Below is a small trained network, with its code and all its weights. Each question gives an input and a class and asks what happens when units are switched off, that is, made to give their printed mean instead of their output.

import numpy as np


def w(rows, s, z=0):
    codes = np.array(rows[::2]) - 128.0
    scale = np.full(codes.shape[1], s)
    scale[-1] = z or s
    return codes * scale


def f(y):
    return np.maximum(y, 0)


def log_softmax(a):
    a = a - a.max(-1, keepdims=True)
    return a - np.log(np.exp(a).sum(-1, keepdims=True))


def net(x, mask):
    res = np.array(x, float).reshape(1, 7) / 4 @ E
    y = f(res @ A[0][:, :-1].T + A[0][:, -1])
    res = res + np.where(mask, y, B[0][:, -1]) @ B[0][:, :-1]
    return log_softmax(res[-1] @ U[:, :-1].T + U[:, -1])


A, B = {}, {}
E = w([
[57,162,177,131,240,50,193,99,143,67,127],'x0',
[143,140,127,168,109,102,130,136,130,95,127],'x1',
[50,97,39,83,51,108,182,138,227,77,157],'x2',
[49,122,89,210,187,187,31,159,157,137,133],'x3',
[172,170,88,151,176,196,159,73,126,112,251],'x4',
[154,215,167,68,124,188,44,103,254,80,90],'x5',
[106,103,126,64,155,164,122,110,115,168,123],'x6',
],0.0098)
A[0] = w([
[113,96,45,181,133,79,172,115,40,188,145,57],'N1',
[66,148,186,99,85,63,91,196,138,163,6,74],'N2',
[128,184,61,189,198,217,202,34,119,117,184,140],'N3',
[197,162,173,44,81,95,200,105,89,129,121,180],'N4',
[158,171,146,45,140,124,72,123,150,59,137,131],'N5',
[147,190,121,137,28,112,157,76,147,109,135,190],'N6',
[67,102,13,166,172,162,11,187,109,133,124,194],'N7',
[48,116,144,155,206,115,92,144,146,92,136,77],'N8',
[99,147,148,167,129,78,162,86,108,107,114,101],'N9',
[39,181,215,145,230,77,213,91,132,101,119,83],'N10',
[108,72,117,148,122,127,146,128,68,145,188,39],'N11',
[44,95,180,93,119,60,102,192,114,181,74,249],'N12',
[70,50,59,105,119,84,188,120,254,89,202,239],'N13',
[60,182,107,195,224,165,42,213,96,77,122,145],'N14',
[222,77,120,181,2,231,89,178,103,192,142,89],'N15',
[181,154,77,113,156,171,152,66,111,94,213,98],'N16',
[164,212,145,75,129,202,48,77,197,50,56,23],'N17',
[172,181,164,64,154,84,209,132,94,75,99,203],'N18',
[216,122,242,182,208,121,54,95,52,179,149,129],'N19',
[107,194,131,132,113,169,154,60,148,180,206,130],'N20',
[196,146,217,160,245,100,133,123,102,119,109,191],'N21',
[80,54,136,174,127,147,198,178,62,166,107,30],'N22',
],0.0081,0.0015)
B[0] = w([
[131,188,49,170,190,154,166,156,112,129,101,213],'N1',
[195,150,142,112,108,29,162,89,133,84,149,216],'N2',
[194,127,165,126,84,108,155,90,111,82,133,221],'N3',
[60,94,115,208,117,133,124,131,184,223,206,214],'N4',
[136,153,89,177,190,154,145,147,124,152,127,187],'N5',
[127,106,128,117,144,127,140,153,136,143,121,184],'N6',
[116,116,146,165,109,90,138,100,133,170,176,217],'N7',
[96,94,154,164,91,154,143,110,167,175,124,184],'N8',
[100,127,125,160,141,120,124,109,143,132,92,168],'N9',
[127,115,100,134,106,242,97,76,152,108,17,225],'N10',
[153,177,69,166,162,138,136,121,120,135,114,183],'N11',
[193,129,142,165,91,117,154,95,95,65,140,199],'N12',
[74,98,104,58,161,107,2,175,66,97,150,224],'N13',
[124,105,152,147,111,134,136,141,172,187,161,221],'N14',
[113,97,130,86,97,212,71,104,164,126,35,233],'N15',
[166,133,119,106,44,63,162,78,150,93,157,199],'N16',
[179,175,76,170,204,150,178,172,113,122,142,241],'N17',
[128,76,108,161,90,172,125,138,166,171,169,202],'N18',
[101,117,145,66,148,56,79,181,95,128,127,251],'N19',
[155,128,124,102,107,84,129,108,106,99,128,178],'N20',
[99,79,119,117,136,119,45,165,78,96,128,221],'N21',
[143,181,81,145,132,146,165,128,92,134,158,192],'N22',
],0.0096,0.015)
U = w([
[154,255,57,177,216,147,199,196,117,143,121,51],'0',
[112,77,129,124,89,212,129,86,159,126,18,252],'1',
[81,79,125,66,165,48,79,224,85,113,155,90],'2',
[213,144,167,136,70,34,195,49,119,89,145,130],'3',
[90,64,148,191,102,124,170,133,185,248,207,57],'4',
],0.0097,0.0024)

Each question gives the input, the list of numbers given to net, and the class t.
The units are the neurons (one row each of A and B). Each row of codes is followed by its name. A weight is (code - 128) times the scale printed after its matrix; where a second scale follows, it is the last column's (A, B and U).
mask holds one flag per neuron, in row order. A switched-off neuron (its flag False) gives its mean, the last column of its row in B, instead of its output. The means were averaged over made-up inputs and are rounded, as every weight is.
A unit's drop is (log p(t) with every unit on - log p(t) with that unit switched off) / (log p(t) with every unit on - log p(t) with every unit switched off).
The circuit of an input: a set's keep is (log p(t) with only the set's units on - log p(t) with every unit switched off) / (log p(t) with every unit on - log p(t) with every unit switched off). Starting from the 12 units with the biggest drops (on a tie, the unit counted first), units are removed one at a time, each time the one whose removal leaves the highest keep (on an exact tie, the one counted first), for as long as the keep stays at least 0.8.
units of the circuit, in order: the units of the circuit, biggest drop first
most important unit: the unit with the biggest drop
top k neurons: the k neurons with the biggest drops, biggest first
drop when u is switched off: that unit's drop, to one decimal
input [1,-7,7,2,3,0,1], class 2: units of the circuit, in order : [N13]
input [2,-2,5,-2,5,3,6], class 2: top 2 neurons : [N13, N2]
input [-5,1,6,-5,-6,0,-2], class 2: top 2 neurons : [N13, N10]
input [0,8,-7,0,-8,3,-1], class 3: top 2 neurons : [N2, N13]
input [-3,2,-6,-4,7,6,5], class 3: top 2 neurons : [N16, N13]
input [2,3,-8,-2,-5,7,-7], class 2: top 2 neurons : [N21, N19]
input [8,2,-2,-2,8,4,-7], class 1: top 2 neurons : [N10, N2]
input [5,7,0,0,-2,-5,0], class 0: top 4 neurons : [N15, N1, N22, N3]
input [8,3,-8,6,-1,0,-4], class 1: top 3 neurons : [N10, N8, N13]
input [5,-7,-3,3,4,4,2], class 1: top 3 neurons : [N10, N2, N1]
input [3,-3,1,7,-8,-8,-4], class 0: top 2 neurons : [N1, N22]
input [-7,-3,1,-8,5,-3,-3], class 4: top 2 neurons : [N4, N10]
input [2,0,3,-7,5,6,-5], class 4: top 3 neurons : [N4, N18, N1]
input [4,6,-1,4,-8,0,4], class 3: units of the circuit, in order : [N2]
input [5,-3,-7,6,5,-3,0], class 2: top 2 neurons : [N19, N21]
input [2,8,2,3,0,1,6], class 4: units of the circuit, in order : [N15, N19, N1]
input [-2,5,0,-8,6,4,-3], class 4: drop when N4 is switched off : 1.1
input [-7,7,1,-2,-3,-5,8], class 1: drop when N17 is switched off : 0.8
input [4,7,-1,5,-1,-8,4], class 0: drop when N1 is switched off : 0.2
input [-7,-3,-1,-1,4,-3,5], class 1: most important unit : N15
